Below are the code and all the weights of a small trained network. Each question names an input and a target symbol and asks about switching units off, where a switched-off unit gives its printed mean instead of its output.

import numpy as np


def w(rows, s, z=0):
    codes = np.array(rows[::2]) - 128.0
    scale = np.full(codes.shape[1], s)
    scale[-1] = z or s
    return codes * scale


def norm(h):
    return h / np.sqrt((h * h).mean(-1, keepdims=True) + 1e-5)


def f(y):
    return np.maximum(y, 0)


def softmax(a):
    e = np.exp(a - a.max(-1, keepdims=True))
    return e / e.sum(-1, keepdims=True)


def log_softmax(a):
    a = a - a.max(-1, keepdims=True)
    return a - np.log(np.exp(a).sum(-1, keepdims=True))


def net(x, mask):
    ids = ['αβγεζηθλμξπστφψω'.index(c) for c in x.split()]
    T = len(ids)
    res = E[ids] + P[:T]
    u = 0
    for l in range(2):
        r = norm(res)
        for j in range(2):
            rows = slice(2 * j, 2 * j + 2)
            q, k, v = (r @ M[l][rows].T for M in (Q, K, V))
            z = softmax(np.where(np.tri(T) > 0, q @ k.T / 2**0.5, -1e9)) @ v
            o = O[l][rows]
            res = res + np.where(mask[u + j], z, o[:, -1]) @ o[:, :-1]
        u += 2
        y = f(norm(res) @ A[l][:, :-1].T + A[l][:, -1])
        res = res + np.where(mask[u : u + 4], y, B[l][:, -1]) @ B[l][:, :-1]
        u += 4
    return log_softmax(norm(res)[-1] @ U[:, :-1].T + U[:, -1])


Q, K, V, O, A, B = {}, {}, {}, {}, {}, {}
E = w([
[190,123,50,76,109,87,171,114,167,105],'α',
[108,147,132,107,188,115,165,168,71,92],'β',
[196,71,143,153,122,100,190,81,153,112],'γ',
[176,96,199,117,93,91,140,67,90,253],'ε',
[198,86,103,102,83,111,175,90,143,96],'ζ',
[125,95,79,82,107,120,163,164,60,162],'η',
[109,214,168,83,187,103,161,152,189,207],'θ',
[86,84,82,175,93,144,194,134,88,185],'λ',
[146,195,127,147,63,165,107,128,7,78],'μ',
[111,187,132,149,144,101,84,79,15,143],'ξ',
[93,116,133,72,57,192,69,39,69,150],'π',
[177,97,115,46,79,235,148,133,72,136],'σ',
[6,84,112,137,114,94,82,162,204,179],'τ',
[244,108,157,121,203,122,157,95,193,132],'φ',
[85,85,24,146,118,58,92,79,186,76],'ψ',
[34,184,85,148,205,95,86,138,73,70],'ω',
],0.021)
P = w([
[37,121,228,69,87,103,255,43,95,98],'0',
[134,37,191,117,123,31,219,126,15,117],'1',
[83,108,89,102,88,38,173,134,47,111],'2',
[81,112,109,136,114,70,169,157,67,132],'3',
[111,109,111,143,134,95,161,134,77,153],'4',
[115,110,104,155,147,114,144,119,82,163],'5',
[125,113,93,170,159,133,136,114,93,177],'6',
[126,115,88,190,171,157,127,98,103,181],'7',
[155,92,117,219,200,189,129,81,110,197],'8',
[150,116,88,234,205,190,118,72,115,204],'9',
[145,132,66,242,216,207,100,57,120,217],'10',
],0.0088)
Q[0] = w([
[14,154,184,121,82,203,131,176,100,224],'0.h0',
[89,104,64,53,174,137,201,7,147,173],'0.h0',
[145,153,73,127,145,100,184,58,121,173],'0.h1',
[212,161,61,117,149,56,189,8,152,17],'0.h1',
],0.015)
K[0] = w([
[178,141,83,198,173,162,40,154,140,130],'0.h0',
[87,117,78,140,196,207,123,78,168,174],'0.h0',
[118,172,112,177,120,213,115,89,163,139],'0.h1',
[63,168,162,101,83,111,249,70,129,106],'0.h1',
],0.02)
V[0] = w([
[91,172,182,150,54,170,161,124,124,171],'0.h0',
[94,156,93,83,219,220,191,164,65,42],'0.h0',
[48,152,131,135,255,57,130,80,109,128],'0.h1',
[65,118,192,163,173,154,63,164,98,13],'0.h1',
],0.02)
O[0] = w([
[107,39,174,120,211,139,100,77,175,181,190],'0.h0',
[191,118,113,178,177,157,196,212,59,61,124],'0.h0',
[128,48,177,179,96,98,38,190,123,134,210],'0.h1',
[101,125,194,253,134,216,143,113,169,112,7],'0.h1',
],0.013,0.014)
A[0] = w([
[192,80,118,163,152,118,140,99,210,16,106],'0.n0',
[102,174,167,132,200,136,89,117,3,157,255],'0.n1',
[67,151,194,109,100,175,149,138,69,221,51],'0.n2',
[134,145,117,78,193,142,166,108,99,31,133],'0.n3',
],0.026,0.0026)
B[0] = w([
[88,156,88,124,40,130,54,178,251,108,184],'0.n0',
[106,210,94,127,205,123,101,66,12,84,254],'0.n1',
[94,110,76,121,175,161,102,240,225,136,219],'0.n2',
[29,83,191,139,97,145,57,134,206,109,214],'0.n3',
],0.017,0.0096)
Q[1] = w([
[149,136,139,140,108,76,130,102,170,90],'1.h0',
[111,113,251,104,153,200,176,120,80,254],'1.h0',
[78,193,127,77,187,148,207,189,121,239],'1.h1',
[195,95,54,118,131,63,111,71,240,89],'1.h1',
],0.018)
K[1] = w([
[123,110,164,124,157,61,194,168,174,68],'1.h0',
[12,183,229,122,116,145,176,191,57,208],'1.h0',
[155,114,93,118,94,249,98,125,70,217],'1.h1',
[134,89,129,105,83,46,165,124,185,109],'1.h1',
],0.019)
V[1] = w([
[48,59,20,205,116,50,215,120,152,140],'1.h0',
[66,140,118,160,119,154,182,191,57,248],'1.h0',
[189,220,211,76,184,79,41,130,202,55],'1.h1',
[158,161,188,116,135,89,255,191,195,164],'1.h1',
],0.02)
O[1] = w([
[144,144,218,145,135,253,129,133,73,103,200],'1.h0',
[124,71,208,101,92,137,67,135,136,135,76],'1.h0',
[130,200,98,111,185,194,14,138,62,96,138],'1.h1',
[53,161,188,116,181,89,94,168,146,170,4],'1.h1',
],0.015,0.023)
A[1] = w([
[168,120,199,111,179,77,153,61,25,159,94],'1.n0',
[63,199,115,83,99,157,102,125,169,133,150],'1.n1',
[124,233,143,172,6,162,138,176,192,148,3],'1.n2',
[182,163,163,152,60,136,63,73,174,55,61],'1.n3',
],0.024,0.0042)
B[1] = w([
[73,113,181,174,160,110,190,200,21,167,252],'1.n0',
[136,58,177,167,90,125,184,132,134,140,215],'1.n1',
[46,178,6,70,115,227,90,94,24,219,228],'1.n2',
[156,183,162,141,178,6,195,136,136,133,203],'1.n3',
],0.018,0.014)
U = w([
[64,191,111,93,51,222,129,123,117,173,96],'α',
[105,66,168,190,74,172,72,175,192,150,215],'β',
[159,150,195,162,139,72,103,37,173,144,254],'γ',
[121,167,124,194,211,150,211,119,216,178,152],'ε',
[94,119,127,41,60,95,92,137,104,51,98],'ζ',
[110,135,170,56,133,86,75,43,133,167,140],'η',
[136,71,168,130,154,114,186,161,70,166,133],'θ',
[121,169,188,73,180,104,5,167,67,124,89],'λ',
[42,166,162,158,153,143,138,129,198,79,151],'μ',
[224,28,103,172,90,71,74,142,131,130,55],'ξ',
[43,129,160,75,130,142,206,20,157,74,123],'π',
[97,156,112,192,131,90,97,129,167,151,124],'σ',
[146,199,82,144,58,33,184,101,137,137,151],'τ',
[182,71,64,97,219,188,131,85,163,137,42],'φ',
[211,164,136,184,72,213,164,206,124,90,113],'ψ',
[88,121,127,184,105,93,126,188,169,61,138],'ω',
],0.012,0.0064)

Each question gives the input, a string of symbols that net reads in full, and the target symbol t.
The units are the heads (2 rows each of Q, K, V and O) and the neurons (one row each of A and B). Each row of codes is followed by its name. A weight is (code - 128) times the scale printed after its matrix; where a second scale follows, it is the last column's (O, A, B and U).
mask holds one flag per unit, layer by layer, with each layer's heads first. A switched-off unit (its flag False) gives its mean, the last column of its rows in O or B, instead of its output. The means were averaged over made-up inputs and are rounded, as every weight is.
A unit's drop is (log p(t) with every unit on - log p(t) with that unit switched off) / (log p(t) with every unit on - log p(t) with every unit switched off).
The circuit of an input: a set's keep is (log p(t) with only the set's units on - log p(t) with every unit switched off) / (log p(t) with every unit on - log p(t) with every unit switched off). Starting from all 12 units, units are removed one at a time, each time the one whose removal leaves the highest keep (on an exact tie, the one counted first), for as long as the keep stays at least 0.8.
units of the circuit, in order: the units of the circuit, biggest drop first
most important unit: the unit with the biggest drop
top k neurons: the k neurons with the biggest drops, biggest first
k most important neurons of layer l: the k neurons of layer l with the biggest drops, biggest first
drop of u: that unit's drop, to one decimal
input τ γ ω λ ψ α θ μ μ λ ζ, target γ: most important unit -> 0.h0
input λ θ β π ψ ψ θ λ τ γ, target φ: units of the circuit, in order -> [0.n0 0.h0 0.h1]
input θ ψ θ π θ λ π θ ψ, target ξ: units of the circuit, in order -> [0.h1 1.n2]
input σ ψ λ λ ψ, target μ: top 3 neurons -> [0.n3 0.n0 1.n3]
input λ τ ζ λ λ λ α ζ, target φ: units of the circuit, in order -> [0.h0 1.n0]
input ψ ζ α θ λ ψ ψ π θ π, target φ: units of the circuit, in order -> [0.n2 1.n2 1.n0]
input λ θ ξ λ λ λ θ φ λ, target τ: units of the circuit, in order -> [0.h0 1.h0]
input θ ψ α θ ε β η η, target ζ: units of the circuit, in order -> [0.h1 0.n3 0.h0]
input ζ λ λ τ ξ ψ ε, target α: units of the circuit, in order -> [0.h0 1.n2]
input τ ξ λ ψ α, target γ: units of the circuit, in order -> [0.h0 1.n3 0.h1]
input ζ τ θ, target β: units of the circuit, in order -> [0.h0 1.n1 0.n2]
input λ ω α α, target φ: units of the circuit, in order -> [0.h0 1.n0]
input ζ ξ ψ τ ζ, target π: top 2 neurons -> [0.n3 1.n0]
input θ ψ λ ξ λ λ θ θ ξ ψ ζ, target ξ: most important unit -> 0.h1
input λ τ μ, target λ: units of the circuit, in order -> [0.n3 0.h0 0.n1]
input π λ θ π λ λ, target φ: top 2 neurons -> [0.n2 1.n0]
input β π ψ θ ψ γ τ η σ, target β: top 2 neurons -> [0.n2 1.n1]
input ψ θ λ θ ε ψ ψ τ ξ λ, target β: 2 most important neurons of layer 0 -> [0.n2 0.n1]
input ψ α ω λ φ, target τ: top 2 neurons -> [1.n3 0.n2]
input λ ψ η ζ λ λ σ, target π: most important neuron of layer 0 -> [0.n3]
input ψ γ λ π π ψ, target τ: top 2 neurons -> [1.n3 0.n0]
input λ φ λ ψ, target φ: 2 most important neurons of layer 0 -> [0.n1 0.n3]
input λ ψ ω ξ ψ α μ λ θ, target ε: 3 most important neurons of layer 0 -> [0.n2 0.n1 0.n3]
input ζ ε ψ, target π: 3 most important neurons of layer 0 -> [0.n3 0.n2 0.n1]
input λ φ τ λ ω λ, target ψ: drop of 0.h0 -> 0.7
